[-15  15 -27   8  70  39  22   2 -13 -20] : U
[-61  -7 -52  -2  36  49 -19 -23 102 -15] : W
[-67  33  27 -83 -20 -72 -24  24 -10 -24] : J
[ 39  70 -27   2 -13 -20 -15   8  23  15] : Q
[ -7 -23 -14 -60  -2 -52  36  49 102 -19] : K
[-23  61 -35   2  27   2  28 -19 -31  -1] : B
[ 39  70 -27   2 -13 -20 -15  16 -18  13] : H
order: [-27  70 -13   8   2  39 -20  22  15 -15]
U
has: [-31  -1]
yes
order: [ 22   2  39  70   8  15 -20 -27 -15 -13]
U
order: [ 23  15  39  70 -27   2 -13 -20 -15   8]
Q

[  4  40  60  77  39  74 -48   6 -62   0 -15  13  40 -95 -54 -89 -45] -> X
[ -66  -72  -47  -46  -12  -39   35   43   60   54   51  110   27    5
 -103   -3  -19] -> R
[  54  -72  -39  -12  -47   51  -46  -66 -104   27   43   60    5  -19
   35   -3  110] -> P
[   5   27  110  -39   60   51  -66  -18  -46  -12 -104   35  -47  -72
   -3   43   54] -> Y
order: [ -72  110   54  -12  -66    5   35  -46   27   51 -104  -39  -47   43
   -3  -18   60]
Y
has: [-47  52]
no
has: [44 60]
no
has: [-104   27   43   60]
yes
order: [-104  -72  -66  -47  -46  -39  -19  -12   -3    5   27   35   43   51
   54   60  110]
P
has: [  43   27 -104]
no
order: [ 110   -3   35  -19    5   60   43   27 -104  -66  -46   51  -47  -12
  -39  -72   54]
P

[ 44 -52 -37 -30  52  -4] -> F
[  9 114  53 -13 -10  17] -> C
[  5  72  42 -33 -17   5] -> A
[  5  72  42 -33 -17  22] -> Z
[ -2 -23 -12 -19  12  35] -> E
[-22  -3  16  21   1   7] -> D
[-22  -3  16  21  14   7] -> V
[ 20 -21 -18 -14 -10   8] -> G
[-27 -22 -12 -22  -3  26] -> S
[ 20 -21 -18   4  -1  13] -> T
has: [  8 -10 -14 -18 -21]
no
order: [ -4  52 -30 -37 -52  44]
F

[   4  -14  -14  -46   -7   15  -59  -60   16   37   26  -32  -19    4
  -26   33   -2   23  -13   23  -53 -109  -71  -48  -66   61   -6   68
  -68   39  -43   -1  -42  -15   58   26  -36  -19] : L
[ -48   26  -14  -15  -19  -60   23   -1   61    4  -71  -32  -13  -59
   37  -42   15   33   68   58  -14  -46   -7 -109  -53  -26   16   -6
  -36  -68  -66  -19   -2    4   26   22  -43   39] : M
[  22   -6   26  -59  -26  -19 -109    3   33   15   23   -1  -46  -32
  -68   58   61   -2  -14  -19  -42    4  -14  -48   68  -60  -36   37
  -53  -71  -43   16   39   26  -15  -13   -7  -66] : N
order: [ -19  -36   26   58  -15  -42   -1  -43   39  -68   68   -6   61  -66
  -48  -71 -109  -53   23  -13   23   -2   33  -26    4  -19  -32   26
   37   16  -60  -59   15   -7  -46  -14  -14    4]
L
order: [-109  -71  -68  -66  -60  -59  -53  -48  -46  -43  -42  -36  -32  -26
  -19  -19  -15  -14  -14  -13   -7   -6   -2   -1    4    4   15   16
   22   23   26   26   33   37   39   58   61   68]
M
order: [-109   68  -14   61  -13   39  -36   23   -6    4   26   -1  -14  -66
   16  -71   22   26  -15   37  -59  -68  -48  -46   -7   33  -19  -53
  -60   -2  -19  -26   58  -32  -42   15    4  -43]
M
has: [ 37 -53 -71 -43  16]
yes
order: [  39  -43   22   26    4   -2  -19  -66  -68  -36   -6   16  -26  -53
 -109   -7  -46  -14   58   68   33   15  -42   37  -59  -13  -32  -71
    4   61   -1   23  -60  -19  -15  -14   26  -48]
M
order: [ -19   -2    4   26   22  -43   39  -48   26  -14  -15  -19  -60   23
   -1   61    4  -71  -32  -13  -59   37  -42   15   33   68   58  -14
  -46   -7 -109  -53  -26   16   -6  -36  -68  -66]
M

[11  8  3  9  4  3 10  3 22  6  2 16  1]  lil
[11 28  3  7  4  3 51  3  6  6  2  7  1]  gan
[ 11   7   3   6   4   3   7   3   6   6   2 112   1]  pelav
[ 11   8   3   6   4   3   7   3   6   6   2 103   1]  fifo
[  3   4 103   6   2   7   6  12   3   8   6   3   1]  nofov
[11  8  3  7  4  3 10  3 33  6  2 20  1]  Kad
[11  9  3  7  4  3 19  3  7  6  2 14  1]  genab
[11 23  3  9  4  3 35  3  6  6  2  8  1]  rumub
[28  8  3  6  8  3 18  3  6  6  2 20  1]  sadob
[12  8  3  6  4  3 10  3  7  6  2 40  1]  Las
[ 11   7   3   6   4   3   7   3   6   6   2 118   1]  kuri
[11  8  3  6  4  3 76  3  6  6  2  8  1]  nozo
has: [6 2]
yes
order: [  6   8  11 103   3   2   3   6   7   6   3   1   4]
fifo

[ 69 -79  32 -98 -26  94]  Taguz
[-26  32  69  92 -79 -98]  gaf
[-26 -60  94  52  19  69]  zem
[ 69 -26  93 -98 -79  32]  kat
order: [ 69  32  93 -26 -98 -79]
kat
has: [-60  94]
yes
order: [ 94 -79 -98  69 -26  32]
Taguz
order: [-98 -79 -26  32  69  93]
kat

[-14 -35  -5 -20   0 -27 -45 -35   6   2]  fov
[ -5 -35   0 -14   2   6 -20 -27 -35 -46]  nimid
[ -5 -46 -36 -27 -20 -35 -14   2   0   6]  kude
[ -5  42 -31  27  -4  -6  11 -11  12  12]  kon
order: [  2 -14  -5 -20 -45 -27 -35 -35   0   6]
fov
has: [-27 -45]
yes
order: [-35   6 -35 -20 -46   0   2 -27  -5 -14]
nimid
has: [-11  12  13]
no
has: [-20   0 -27 -45 -35]
yes
order: [-46 -35 -35 -27 -20 -14  -5   0   2   6]
nimid

